Here is a tiny trained network, its code and every weight. The questions are about switching its units off for an input and a target symbol, where a switched-off unit gives its printed mean instead of its output.

import numpy as np


def w(rows, s, z=0):
    codes = np.array(rows[::2]) - 128.0
    scale = np.full(codes.shape[1], s)
    scale[-1] = z or s
    return codes * scale


def norm(h):
    return h / np.sqrt((h * h).mean(-1, keepdims=True) + 1e-5)


def softmax(a):
    e = np.exp(a - a.max(-1, keepdims=True))
    return e / e.sum(-1, keepdims=True)


def log_softmax(a):
    a = a - a.max(-1, keepdims=True)
    return a - np.log(np.exp(a).sum(-1, keepdims=True))


def net(x, mask):
    ids = ['ΛΩαγδεζημξσφ'.index(c) for c in x.split()]
    T = len(ids)
    res = E[ids] + P[:T]
    u = 0
    for l in range(2):
        r = norm(res)
        for j in range(3):
            rows = slice(3 * j, 3 * j + 3)
            q, k, v = (r @ M[l][rows].T for M in (Q, K, V))
            z = softmax(np.where(np.tri(T) > 0, q @ k.T / 3**0.5, -1e9)) @ v
            o = O[l][rows]
            res = res + np.where(mask[u + j], z, o[:, -1]) @ o[:, :-1]
        u += 3
    return log_softmax(norm(res)[-1] @ U[:, :-1].T + U[:, -1])


Q, K, V, O = {}, {}, {}, {}
E = w([
[132,125,136,84,129,138],'Λ',
[136,113,143,96,187,74],'Ω',
[108,148,172,116,74,77],'α',
[154,119,143,98,153,109],'γ',
[53,155,110,203,131,87],'δ',
[147,127,159,94,162,96],'ε',
[68,97,117,117,108,117],'ζ',
[163,169,53,132,94,124],'η',
[98,98,90,128,155,141],'μ',
[155,83,147,213,98,180],'ξ',
[126,126,144,180,139,146],'σ',
[105,129,99,55,50,252],'φ',
],0.015)
P = w([
[183,32,192,151,2,127],'0',
[104,218,194,92,200,155],'1',
[85,199,187,86,228,152],'2',
[77,193,160,74,234,147],'3',
[64,215,121,59,200,113],'4',
[65,198,123,58,183,114],'5',
],0.004)
Q[0] = w([
[172,116,93,73,37,203],'L0H1',
[140,167,203,20,114,47],'L0H1',
[15,214,81,165,54,73],'L0H1',
[86,71,125,174,108,149],'L0H2',
[252,57,184,69,213,203],'L0H2',
[167,126,102,154,98,103],'L0H2',
[187,75,159,59,204,100],'L0H3',
[230,152,199,147,125,158],'L0H3',
[90,167,48,34,138,115],'L0H3',
],0.013)
K[0] = w([
[133,183,145,133,105,210],'L0H1',
[162,184,117,42,89,104],'L0H1',
[33,159,135,102,182,128],'L0H1',
[102,84,101,117,109,122],'L0H2',
[248,108,134,139,81,197],'L0H2',
[100,157,145,159,100,143],'L0H2',
[150,56,161,106,140,114],'L0H3',
[148,165,199,148,109,121],'L0H3',
[106,111,89,36,130,123],'L0H3',
],0.018)
V[0] = w([
[46,52,199,231,210,145],'L0H1',
[16,133,152,73,62,39],'L0H1',
[156,151,207,195,91,127],'L0H1',
[56,175,108,151,115,19],'L0H2',
[226,236,152,100,146,172],'L0H2',
[103,137,149,175,38,193],'L0H2',
[103,72,177,97,83,18],'L0H3',
[54,44,240,117,93,248],'L0H3',
[158,154,2,153,56,168],'L0H3',
],0.007)
O[0] = w([
[77,142,234,147,24,254,118],'L0H1',
[7,126,49,31,104,139,216],'L0H1',
[159,133,201,56,112,37,25],'L0H1',
[72,219,107,151,40,179,229],'L0H2',
[198,167,204,94,142,30,108],'L0H2',
[70,144,67,99,198,126,144],'L0H2',
[102,74,79,186,129,183,4],'L0H3',
[82,49,117,22,95,239,41],'L0H3',
[254,177,166,146,87,70,210],'L0H3',
],0.0052,0.0028)
Q[1] = w([
[79,97,99,89,165,109],'L1H1',
[79,171,98,170,30,104],'L1H1',
[101,62,177,186,107,177],'L1H1',
[103,157,162,68,249,142],'L1H2',
[76,132,145,172,198,85],'L1H2',
[166,67,156,118,186,149],'L1H2',
[85,50,146,152,109,93],'L1H3',
[69,148,95,169,153,80],'L1H3',
[144,148,138,74,219,165],'L1H3',
],0.016)
K[1] = w([
[108,54,69,132,105,142],'L1H1',
[91,248,83,104,132,139],'L1H1',
[110,157,157,165,167,230],'L1H1',
[145,38,66,125,45,103],'L1H2',
[110,89,92,199,134,78],'L1H2',
[156,58,151,156,142,151],'L1H2',
[75,146,200,135,87,151],'L1H3',
[56,154,125,137,177,106],'L1H3',
[132,25,84,143,136,103],'L1H3',
],0.016)
V[1] = w([
[85,104,198,209,162,76],'L1H1',
[155,184,38,232,144,84],'L1H1',
[20,100,142,139,56,60],'L1H1',
[102,238,117,40,103,122],'L1H2',
[127,155,156,150,237,75],'L1H2',
[235,131,114,53,154,195],'L1H2',
[123,113,206,76,27,173],'L1H3',
[153,208,186,202,141,112],'L1H3',
[245,159,41,117,91,189],'L1H3',
],0.012)
O[1] = w([
[68,72,135,76,169,167,53],'L1H1',
[121,207,170,115,220,123,151],'L1H1',
[57,125,92,52,137,64,179],'L1H1',
[169,1,156,80,165,139,254],'L1H2',
[67,146,166,79,67,165,37],'L1H2',
[167,157,31,45,132,160,111],'L1H2',
[176,174,87,120,199,60,80],'L1H3',
[148,79,16,149,88,117,58],'L1H3',
[18,88,102,83,196,103,142],'L1H3',
],0.0092,0.0049)
U = w([
[97,53,159,69,133,27,43],'Λ',
[95,152,227,69,170,210,89],'Ω',
[137,148,158,126,42,111,126],'α',
[170,101,96,9,162,167,124],'γ',
[101,116,76,218,163,213,122],'δ',
[18,151,165,188,119,75,18],'ε',
[45,79,89,92,78,193,114],'ζ',
[169,62,212,174,153,144,108],'η',
[162,197,105,154,205,62,252],'μ',
[148,129,170,143,112,127,151],'ξ',
[220,87,83,170,83,129,143],'σ',
[119,187,130,101,67,148,109],'φ',
],0.012,0.0024)

Each question gives the input, a string of symbols that net reads in full, and the target symbol t.
The units are the heads (3 rows each of Q, K, V and O). Each row of codes is followed by its name. A weight is (code - 128) times the scale printed after its matrix; where a second scale follows, it is the last column's (O and U).
mask holds one flag per head, layer by layer. A switched-off head (its flag False) gives its mean, the last column of its rows in O, instead of its output. The means were averaged over made-up inputs and are rounded, as every weight is.
A unit's drop is (log p(t) with every unit on - log p(t) with that unit switched off) / (log p(t) with every unit on - log p(t) with every unit switched off).
The circuit of an input: a set's keep is (log p(t) with only the set's units on - log p(t) with every unit switched off) / (log p(t) with every unit on - log p(t) with every unit switched off). Starting from all 6 units, units are removed one at a time, each time the one whose removal leaves the highest keep (on an exact tie, the one counted first), for as long as the keep stays at least 0.8.
circuit, biggest first: the units of the circuit, biggest drop first
unit that matters most: the unit with the biggest drop
which heads matter: for each layer, one digit per head in row order, 1 if its drop is at least 0.15 and else 0, layers parted by /
input Ω η Λ μ ε, target ε: circuit, biggest first => L1H2; L0H3
input η μ μ μ η, target δ: unit that matters most => L0H1
input Λ η α σ γ, target γ: circuit, biggest first => L1H2; L1H1; L0H1; L0H2
input σ η η σ η γ, target ζ: circuit, biggest first => L0H1; L1H3; L1H2
input μ Λ η δ Λ η, target ε: circuit, biggest first => L0H1; L0H2; L0H3; L1H2
input η η η ε γ Λ, target Ω: circuit, biggest first => L1H1; L1H3; L0H1; L0H3
input μ δ Λ σ, target δ: circuit, biggest first => L1H2; L0H1; L0H3
input Λ δ δ η Ω γ, target γ: which heads matter => 111 / 111
input δ ζ δ μ μ, target ε: which heads matter => 011 / 111
input ξ η μ, target μ: which heads matter => 011 / 011
input η η Λ η, target Ω: circuit, biggest first => L0H1; L1H1; L1H3
input η η ε, target Ω: which heads matter => 101 / 111
input φ α μ γ, target σ: which heads matter => 001 / 100
input α δ ε, target Λ: which heads matter => 100 / 110
input φ η η γ, target σ: circuit, biggest first => L1H1
input φ ε μ μ δ μ, target δ: which heads matter => 111 / 011
input η η σ η μ η, target δ: which heads matter => 101 / 101
input Ω δ σ μ Λ, target ε: circuit, biggest first => L1H2; L0H3
input η η ε δ σ, target ζ: which heads matter => 100 / 001
input δ η η Λ η, target Ω: which heads matter => 101 / 111
